Below are the code and all the weights of a small trained network. Each question names an input and a class and asks about switching units off, where a switched-off unit gives its printed mean instead of its output.

import numpy as np


def w(rows, s, z=0):
    codes = np.array(rows[::2]) - 128.0
    scale = np.full(codes.shape[1], s)
    scale[-1] = z or s
    return codes * scale


def norm(h):
    return h / np.sqrt((h * h).mean(-1, keepdims=True) + 1e-5)


def f(y):
    return np.maximum(y, 0)


def log_softmax(a):
    a = a - a.max(-1, keepdims=True)
    return a - np.log(np.exp(a).sum(-1, keepdims=True))


def net(x, mask):
    res = np.array(x, float).reshape(1, 8) / 4 @ E
    u = 0
    for l in range(3):
        y = f(norm(res) @ A[l][:, :-1].T + A[l][:, -1])
        res = res + np.where(mask[u : u + 13], y, B[l][:, -1]) @ B[l][:, :-1]
        u += 13
    return log_softmax(norm(res)[-1] @ U[:, :-1].T + U[:, -1])


A, B = {}, {}
E = w([
[158,104,206,113,159,133,135,178,139,76],'x0',
[194,172,205,229,2,174,142,116,102,174],'x1',
[127,130,130,129,130,128,129,127,127,129],'x2',
[85,139,139,143,147,161,94,162,5,98],'x3',
[179,146,161,80,172,173,116,65,108,139],'x4',
[195,117,105,164,179,107,4,194,152,204],'x5',
[128,120,62,204,138,213,71,73,175,13],'x6',
[182,89,63,135,142,187,197,186,111,154],'x7',
],0.0036)
A[0] = w([
[75,146,107,122,122,128,103,157,10,135,13],'L0N0',
[130,94,135,174,145,85,75,174,132,162,51],'L0N1',
[113,136,112,148,132,138,105,166,30,84,34],'L0N2',
[161,137,86,77,153,156,99,2,58,189,92],'L0N3',
[53,98,140,156,121,99,242,87,86,109,52],'L0N4',
[110,111,87,48,136,97,124,156,114,130,50],'L0N5',
[18,132,185,111,102,73,42,81,129,146,50],'L0N6',
[131,129,161,83,108,74,157,156,62,191,3],'L0N7',
[135,118,109,151,143,105,70,151,103,158,2],'L0N8',
[134,99,180,141,125,94,131,220,141,46,66],'L0N9',
[127,110,46,126,147,213,211,207,97,185,12],'L0N10',
[146,179,99,101,119,67,197,140,239,152,43],'L0N11',
[34,131,15,194,57,61,130,143,115,168,99],'L0N12',
],0.0066,0.0031)
B[0] = w([
[107,55,181,124,164,176,60,6,95,158,215],'L0N0',
[133,181,87,14,86,148,119,102,115,126,219],'L0N1',
[117,54,165,131,148,174,80,32,96,168,207],'L0N2',
[137,119,203,134,153,160,152,214,187,85,242],'L0N3',
[161,210,79,20,110,165,110,116,129,148,228],'L0N4',
[86,170,110,175,205,124,172,123,125,175,213],'L0N5',
[235,145,123,148,144,34,146,101,101,80,253],'L0N6',
[91,145,179,135,158,86,193,188,115,225,223],'L0N7',
[131,193,107,54,127,153,98,121,126,149,178],'L0N8',
[148,141,183,123,166,179,155,156,157,111,209],'L0N9',
[229,138,146,129,129,1,121,91,96,56,242],'L0N10',
[119,50,184,115,155,154,76,19,84,169,227],'L0N11',
[139,117,220,127,164,178,152,204,169,91,247],'L0N12',
],0.0087,0.0032)
A[1] = w([
[137,113,123,91,105,110,138,128,209,150,107],'L1N0',
[181,81,61,133,111,71,139,145,84,105,99],'L1N1',
[123,106,148,77,186,102,126,124,143,115,78],'L1N2',
[163,135,104,154,134,129,94,103,168,70,114],'L1N3',
[143,144,42,111,102,111,10,195,126,205,4],'L1N4',
[143,139,172,188,1,142,121,143,81,172,114],'L1N5',
[72,155,163,159,106,55,81,117,130,82,45],'L1N6',
[90,97,46,192,109,196,86,110,147,31,104],'L1N7',
[102,99,148,135,121,113,133,148,129,124,83],'L1N8',
[125,16,111,134,74,108,141,63,232,182,47],'L1N9',
[85,147,90,71,76,133,140,120,121,117,86],'L1N10',
[163,144,214,105,195,165,163,152,161,123,110],'L1N11',
[46,117,53,137,176,93,145,135,125,107,45],'L1N12',
],0.0081,0.002)
B[1] = w([
[157,176,170,110,231,179,138,151,84,103,151],'L1N0',
[194,137,149,135,146,103,141,105,132,142,143],'L1N1',
[139,144,79,232,89,172,135,107,149,146,202],'L1N2',
[138,105,138,91,142,81,165,141,144,190,175],'L1N3',
[159,216,96,9,133,195,69,134,176,124,148],'L1N4',
[88,114,2,190,233,122,139,95,172,114,151],'L1N5',
[195,142,139,144,153,129,162,133,106,125,141],'L1N6',
[108,144,199,87,146,73,187,188,105,240,160],'L1N7',
[151,161,137,115,136,147,124,129,130,136,130],'L1N8',
[95,89,188,141,139,179,72,54,16,134,151],'L1N9',
[148,97,96,87,72,165,140,108,148,131,134],'L1N10',
[127,75,97,135,71,159,61,173,189,87,254],'L1N11',
[94,119,54,201,167,123,138,93,129,131,138],'L1N12',
],0.0092,0.01)
A[2] = w([
[78,118,138,148,143,147,98,122,7,113,97],'L2N0',
[158,102,116,135,161,171,119,121,195,127,179],'L2N1',
[89,88,164,143,83,159,121,243,180,48,28],'L2N2',
[119,208,171,168,109,7,106,100,143,57,90],'L2N3',
[151,162,109,61,102,147,98,131,125,109,101],'L2N4',
[236,119,101,171,109,50,164,130,92,81,2],'L2N5',
[54,131,180,121,112,35,183,189,110,253,8],'L2N6',
[112,180,47,213,80,166,138,122,98,141,106],'L2N7',
[89,138,113,103,75,161,228,78,130,72,96],'L2N8',
[94,109,80,158,106,152,146,103,104,91,85],'L2N9',
[65,127,44,200,141,99,121,122,155,124,124],'L2N10',
[49,160,123,55,51,142,255,95,95,52,66],'L2N11',
[38,118,39,127,201,87,132,129,156,96,31],'L2N12',
],0.0076,0.0014)
B[2] = w([
[133,92,166,139,149,142,93,80,158,133,155],'L2N0',
[85,152,135,122,97,98,146,136,61,107,254],'L2N1',
[77,133,135,179,59,145,151,164,84,103,198],'L2N2',
[211,38,105,99,135,106,161,150,122,97,154],'L2N3',
[98,145,81,109,69,114,125,109,142,146,176],'L2N4',
[150,108,127,88,101,51,131,80,160,87,183],'L2N5',
[111,156,206,97,129,118,212,167,144,213,180],'L2N6',
[88,120,99,127,189,105,161,100,147,109,138],'L2N7',
[136,154,100,92,148,130,44,184,148,133,145],'L2N8',
[151,139,109,130,138,115,110,144,129,184,140],'L2N9',
[87,139,67,126,105,122,174,71,118,147,154],'L2N10',
[167,193,82,104,147,147,7,178,150,155,144],'L2N11',
[158,169,97,201,149,147,170,73,156,137,151],'L2N12',
],0.012,0.0076)
U = w([
[150,220,61,21,135,168,16,164,169,154,126],'0',
[118,134,214,108,181,97,238,191,158,242,109],'1',
[117,42,206,148,213,190,46,18,74,134,116],'2',
[232,74,106,110,131,11,165,100,152,48,102],'3',
[63,162,1,219,195,132,205,59,147,132,104],'4',
[77,113,140,173,60,165,129,207,116,59,103],'5',
[100,117,127,121,74,110,133,109,108,132,254],'6',
[77,106,132,162,71,145,125,181,101,71,116],'7',
],0.007,0.0052)

Each question gives the input, the list of numbers given to net, and the class t.
The units are the neurons (one row each of A and B). Each row of codes is followed by its name. A weight is (code - 128) times the scale printed after its matrix; where a second scale follows, it is the last column's (A, B and U).
mask holds one flag per neuron, layer by layer. A switched-off neuron (its flag False) gives its mean, the last column of its row in B, instead of its output. The means were averaged over made-up inputs and are rounded, as every weight is.
A unit's drop is (log p(t) with every unit on - log p(t) with that unit switched off) / (log p(t) with every unit on - log p(t) with every unit switched off).
The circuit of an input: a set's keep is (log p(t) with only the set's units on - log p(t) with every unit switched off) / (log p(t) with every unit on - log p(t) with every unit switched off). Starting from the 12 units with the biggest drops (on a tie, the unit counted first), units are removed one at a time, each time the one whose removal leaves the highest keep (on an exact tie, the one counted first), for as long as the keep stays at least 0.8.
circuit, biggest first: the units of the circuit, biggest drop first
top k neurons: the k neurons with the biggest drops, biggest first
k most important neurons of layer l: the k neurons of layer l with the biggest drops, biggest first
input [8,3,2,-7,7,-2,6,-8], class 3: 2 most important neurons of layer 0 => [L0N12; L0N3]
input [-8,2,-5,2,-5,8,7,7], class 0: circuit, biggest first => [L1N4]
input [7,0,-6,4,0,-7,-5,-2], class 0: circuit, biggest first => [L0N4; L2N11]
input [2,-7,4,0,3,-6,-3,-7], class 3: 2 most important neurons of layer 2 => [L2N3; L2N5]
input [2,7,4,-2,8,-2,-5,-2], class 5: circuit, biggest first => [L0N3; L1N11; L2N2]
input [7,5,0,-1,5,-3,-2,1], class 7: top 2 neurons => [L1N11; L2N2]
input [-6,2,3,-8,8,5,2,-7], class 2: circuit, biggest first => [L1N9; L0N4]
input [8,-3,-7,-6,-8,4,-3,-1], class 5: circuit, biggest first => [L1N11; L2N2]
input [-3,-2,1,-3,6,-2,-5,4], class 5: circuit, biggest first => [L0N3; L1N11]
input [8,-2,8,-2,8,-8,6,-5], class 0: circuit, biggest first => [L2N11; L2N8; L0N4]
input [-2,5,4,7,7,-1,-3,7], class 2: top 3 neurons => [L0N0; L0N2; L0N6]
input [8,8,3,8,-6,8,-3,-1], class 0: top 2 neurons => [L0N1; L0N8]
input [7,-6,-4,4,5,2,2,-4], class 7: top 2 neurons => [L0N9; L1N5]
input [-6,-5,2,8,5,3,-2,4], class 2: circuit, biggest first => [L0N0]
input [7,2,3,-2,1,5,-5,-1], class 7: circuit, biggest first => [L1N11; L2N2]
input [7,-7,1,7,-3,-1,5,-6], class 2: top 2 neurons => [L0N2; L0N3]
input [6,-2,-2,4,-4,4,4,7], class 3: top 4 neurons => [L0N10; L0N12; L0N3; L1N1]
input [-4,8,-1,1,-5,0,5,8], class 3: circuit, biggest first => [L0N10; L2N5]
input [3,5,5,5,-5,3,1,0], class 2: top 2 neurons => [L0N2; L0N0]
input [-8,8,5,0,-4,0,3,5], class 4: top 2 neurons => [L1N5; L0N3]
input [5,-6,-2,6,2,3,0,7], class 3: circuit, biggest first => [L0N10]
input [-3,6,6,-4,2,3,-5,-6], class 3: top 2 neurons => [L0N6; L1N7]
input [-6,-2,-5,4,-8,-2,-2,0], class 5: circuit, biggest first => [L0N12; L2N2]
